Below are the code and all the weights of a small trained network. Each question names an input and a target symbol and asks about switching units off, where a switched-off unit gives its printed mean instead of its output.

import numpy as np


def w(rows, s, z=0):
    codes = np.array(rows[::2]) - 128.0
    scale = np.full(codes.shape[1], s)
    scale[-1] = z or s
    return codes * scale


def f(y):
    return np.maximum(y, 0)


def softmax(a):
    e = np.exp(a - a.max(-1, keepdims=True))
    return e / e.sum(-1, keepdims=True)


def log_softmax(a):
    a = a - a.max(-1, keepdims=True)
    return a - np.log(np.exp(a).sum(-1, keepdims=True))


def net(x, mask):
    ids = ['αβγδεζημξσφψ'.index(c) for c in x.split()]
    T = len(ids)
    res = E[ids] + P[:T]
    u = 0
    for l in range(2):
        r = res
        for j in range(2):
            rows = slice(4 * j, 4 * j + 4)
            q, k, v = (r @ M[l][rows].T for M in (Q, K, V))
            z = softmax(np.where(np.tri(T) > 0, q @ k.T / 4**0.5, -1e9)) @ v
            o = O[l][rows]
            res = res + np.where(mask[u + j], z, o[:, -1]) @ o[:, :-1]
        u += 2
        y = f(res @ A[l][:, :-1].T + A[l][:, -1])
        res = res + np.where(mask[u : u + 8], y, B[l][:, -1]) @ B[l][:, :-1]
        u += 8
    return log_softmax(res[-1] @ U[:, :-1].T + U[:, -1])


Q, K, V, O, A, B = {}, {}, {}, {}, {}, {}
E = w([
[199,165,165,126,146],'α',
[189,149,121,124,136],'β',
[139,91,157,119,158],'γ',
[158,117,162,121,185],'δ',
[189,227,89,112,94],'ε',
[121,89,127,174,139],'ζ',
[185,92,146,154,164],'η',
[194,116,161,140,130],'μ',
[153,167,97,76,141],'ξ',
[207,145,127,61,121],'σ',
[85,4,16,143,199],'φ',
[220,117,103,144,38],'ψ',
],0.021)
P = w([
[254,155,145,184,140],'0',
[99,152,142,60,102],'1',
[121,147,132,59,96],'2',
[116,133,141,71,105],'3',
[128,125,138,80,122],'4',
[164,126,142,99,149],'5',
[183,135,108,107,126],'6',
[200,134,115,130,147],'7',
[217,151,89,144,124],'8',
[219,194,56,133,89],'9',
[188,156,107,169,132],'10',
],0.0095)
Q[0] = w([
[67,98,33,38,56],'L0H0',
[196,122,100,54,87],'L0H0',
[116,160,97,139,133],'L0H0',
[24,136,200,48,72],'L0H0',
[92,187,154,2,86],'L0H1',
[197,123,115,35,160],'L0H1',
[47,156,240,76,138],'L0H1',
[249,136,197,25,156],'L0H1',
],0.0066)
K[0] = w([
[121,113,184,165,100],'L0H0',
[158,118,83,151,157],'L0H0',
[126,176,139,176,38],'L0H0',
[2,115,190,118,109],'L0H0',
[142,87,121,68,99],'L0H1',
[190,111,139,191,107],'L0H1',
[57,151,118,85,56],'L0H1',
[161,81,34,143,138],'L0H1',
],0.0099)
V[0] = w([
[66,145,148,110,186],'L0H0',
[151,112,206,38,62],'L0H0',
[119,118,101,127,157],'L0H0',
[64,173,116,255,135],'L0H0',
[142,226,52,165,149],'L0H1',
[117,100,169,199,81],'L0H1',
[87,98,33,168,157],'L0H1',
[100,240,182,102,179],'L0H1',
],0.011)
O[0] = w([
[162,246,13,184,92,30],'L0H0',
[165,142,125,75,92,172],'L0H0',
[214,85,90,162,162,114],'L0H0',
[168,66,106,227,111,2],'L0H0',
[192,112,2,156,141,164],'L0H1',
[130,131,109,208,24,94],'L0H1',
[72,126,86,145,159,85],'L0H1',
[184,216,126,125,118,78],'L0H1',
],0.0079,0.0094)
A[0] = w([
[94,248,136,144,69,142],'L0N0',
[112,215,47,48,131,215],'L0N1',
[38,109,151,203,120,255],'L0N2',
[191,213,166,184,16,121],'L0N3',
[110,171,206,41,198,145],'L0N4',
[157,101,143,128,75,173],'L0N5',
[146,35,71,187,136,47],'L0N6',
[101,4,12,1,133,100],'L0N7',
],0.0067,0.0029)
B[0] = w([
[2,125,184,112,134,138],'L0N0',
[183,70,170,196,247,200],'L0N1',
[251,174,70,36,123,140],'L0N2',
[113,50,40,52,19,145],'L0N3',
[180,175,86,128,15,255],'L0N4',
[185,98,193,141,168,150],'L0N5',
[92,165,169,104,45,143],'L0N6',
[148,188,164,120,143,222],'L0N7',
],0.007,0.014)
Q[1] = w([
[144,47,149,99,111],'L1H0',
[89,66,73,180,96],'L1H0',
[185,53,132,113,176],'L1H0',
[195,108,147,66,112],'L1H0',
[51,92,103,255,61],'L1H1',
[192,126,175,75,70],'L1H1',
[80,131,81,168,155],'L1H1',
[111,138,104,59,142],'L1H1',
],0.0097)
K[1] = w([
[145,141,131,179,81],'L1H0',
[122,155,50,122,123],'L1H0',
[160,48,181,170,186],'L1H0',
[144,109,143,119,142],'L1H0',
[6,140,121,54,147],'L1H1',
[128,143,89,230,118],'L1H1',
[82,137,167,178,117],'L1H1',
[165,135,70,137,173],'L1H1',
],0.013)
V[1] = w([
[85,100,195,193,161],'L1H0',
[117,163,232,175,145],'L1H0',
[141,26,129,187,82],'L1H0',
[104,222,145,47,74],'L1H0',
[124,214,204,164,254],'L1H1',
[197,107,98,230,174],'L1H1',
[147,69,109,90,233],'L1H1',
[144,67,130,49,118],'L1H1',
],0.0083)
O[1] = w([
[126,254,106,152,142,17],'L1H0',
[122,243,135,166,121,148],'L1H0',
[69,154,140,36,74,115],'L1H0',
[184,95,157,208,136,195],'L1H0',
[136,186,162,147,125,132],'L1H1',
[172,137,95,74,143,212],'L1H1',
[153,161,193,52,190,217],'L1H1',
[84,105,169,122,133,254],'L1H1',
],0.0092,0.0094)
A[1] = w([
[51,164,131,198,168,140],'L1N0',
[125,105,200,87,81,254],'L1N1',
[174,123,254,113,4,124],'L1N2',
[166,134,160,78,39,195],'L1N3',
[192,80,202,115,181,77],'L1N4',
[176,146,173,103,193,219],'L1N5',
[179,214,148,194,74,74],'L1N6',
[32,211,97,19,66,232],'L1N7',
],0.006,0.003)
B[1] = w([
[3,86,234,135,52,128],'L1N0',
[163,66,109,204,129,220],'L1N1',
[204,165,217,165,252,239],'L1N2',
[129,96,108,135,38,214],'L1N3',
[5,227,161,164,220,253],'L1N4',
[89,57,27,155,25,236],'L1N5',
[90,22,141,194,130,139],'L1N6',
[130,157,18,45,161,192],'L1N7',
],0.0059,0.019)
U = w([
[170,100,152,80,133,255],'α',
[178,85,149,55,165,81],'β',
[190,142,95,164,95,215],'γ',
[135,122,143,189,111,64],'δ',
[223,69,12,142,93,82],'ε',
[149,26,91,147,64,101],'ζ',
[73,176,255,56,77,57],'η',
[125,166,190,151,5,252],'μ',
[194,175,72,137,145,192],'ξ',
[212,173,141,107,172,71],'σ',
[6,104,115,112,173,139],'φ',
[132,80,243,29,63,58],'ψ',
],0.006,0.007)

Each question gives the input, a string of symbols that net reads in full, and the target symbol t.
The units are the heads (4 rows each of Q, K, V and O) and the neurons (one row each of A and B). Each row of codes is followed by its name. A weight is (code - 128) times the scale printed after its matrix; where a second scale follows, it is the last column's (O, A, B and U).
mask holds one flag per unit, layer by layer, with each layer's heads first. A switched-off unit (its flag False) gives its mean, the last column of its rows in O or B, instead of its output. The means were averaged over made-up inputs and are rounded, as every weight is.
A unit's drop is (log p(t) with every unit on - log p(t) with that unit switched off) / (log p(t) with every unit on - log p(t) with every unit switched off).
The circuit of an input: a set's keep is (log p(t) with only the set's units on - log p(t) with every unit switched off) / (log p(t) with every unit on - log p(t) with every unit switched off). Starting from the 12 units with the biggest drops (on a tie, the unit counted first), units are removed one at a time, each time the one whose removal leaves the highest keep (on an exact tie, the one counted first), for as long as the keep stays at least 0.8.
circuit, biggest first: the units of the circuit, biggest drop first
k most important neurons of layer l: the k neurons of layer l with the biggest drops, biggest first
heads that matter: for each layer, one digit per head in row order, 1 if its drop is at least 0.15 and else 0, layers parted by /
input γ β δ ξ ζ γ, target μ: circuit, biggest first -> L0H1, L1H1, L1H0
input σ α δ ε, target δ: heads that matter -> 10 / 11
input γ η γ δ δ δ, target μ: circuit, biggest first -> L0H1, L1H1, L0N4
input α ε ξ β μ η ψ, target ζ: circuit, biggest first -> L1H1
input η δ φ δ φ ξ σ, target ξ: circuit, biggest first -> L1H0, L1N7, L0H0
input γ ζ μ, target μ: circuit, biggest first -> L0H1, L1H1
input ψ γ σ ψ, target ψ: heads that matter -> 10 / 01
input φ γ σ δ φ η, target φ: heads that matter -> 01 / 00
input ψ ε ξ σ σ ε ξ μ β φ δ, target φ: 2 most important neurons of layer 1 -> L1N7, L1N2
input ψ β ζ, target η: circuit, biggest first -> L0H0, L1H0, L0H1
input ψ φ β, target η: 2 most important neurons of layer 0 -> L0N4, L0N5
input φ β ε ψ φ ψ ζ ε, target φ: heads that matter -> 01 / 00
input ζ ξ ε γ ε, target ε: heads that matter -> 11 / 01
input ψ σ η, target ψ: 2 most important neurons of layer 1 -> L1N4, L1N3
input ψ ε ξ α φ α σ σ μ γ δ, target η: circuit, biggest first -> L0H0, L1H0
input γ ξ η α, target μ: circuit, biggest first -> L0H1, L1H1, L0N4
input φ ξ μ, target φ: circuit, biggest first -> L0H1
input α η γ ε ζ, target ζ: circuit, biggest first -> L1H1, L0H1, L0N3, L0N1
input η γ ε ξ ζ η δ φ ε μ ξ, target ξ: circuit, biggest first -> L1H0, L1N7, L0H0
input α γ ξ ζ σ ψ ξ ε ζ, target ζ: 4 most important neurons of layer 0 -> L0N3, L0N1, L0N7, L0N0
input ζ ξ γ β, target ε: circuit, biggest first -> L0H0, L1H1, L0H1
input η ξ η μ ξ γ δ, target ξ: heads that matter -> 10 / 10
input ξ δ ξ, target σ: heads that matter -> 01 / 01
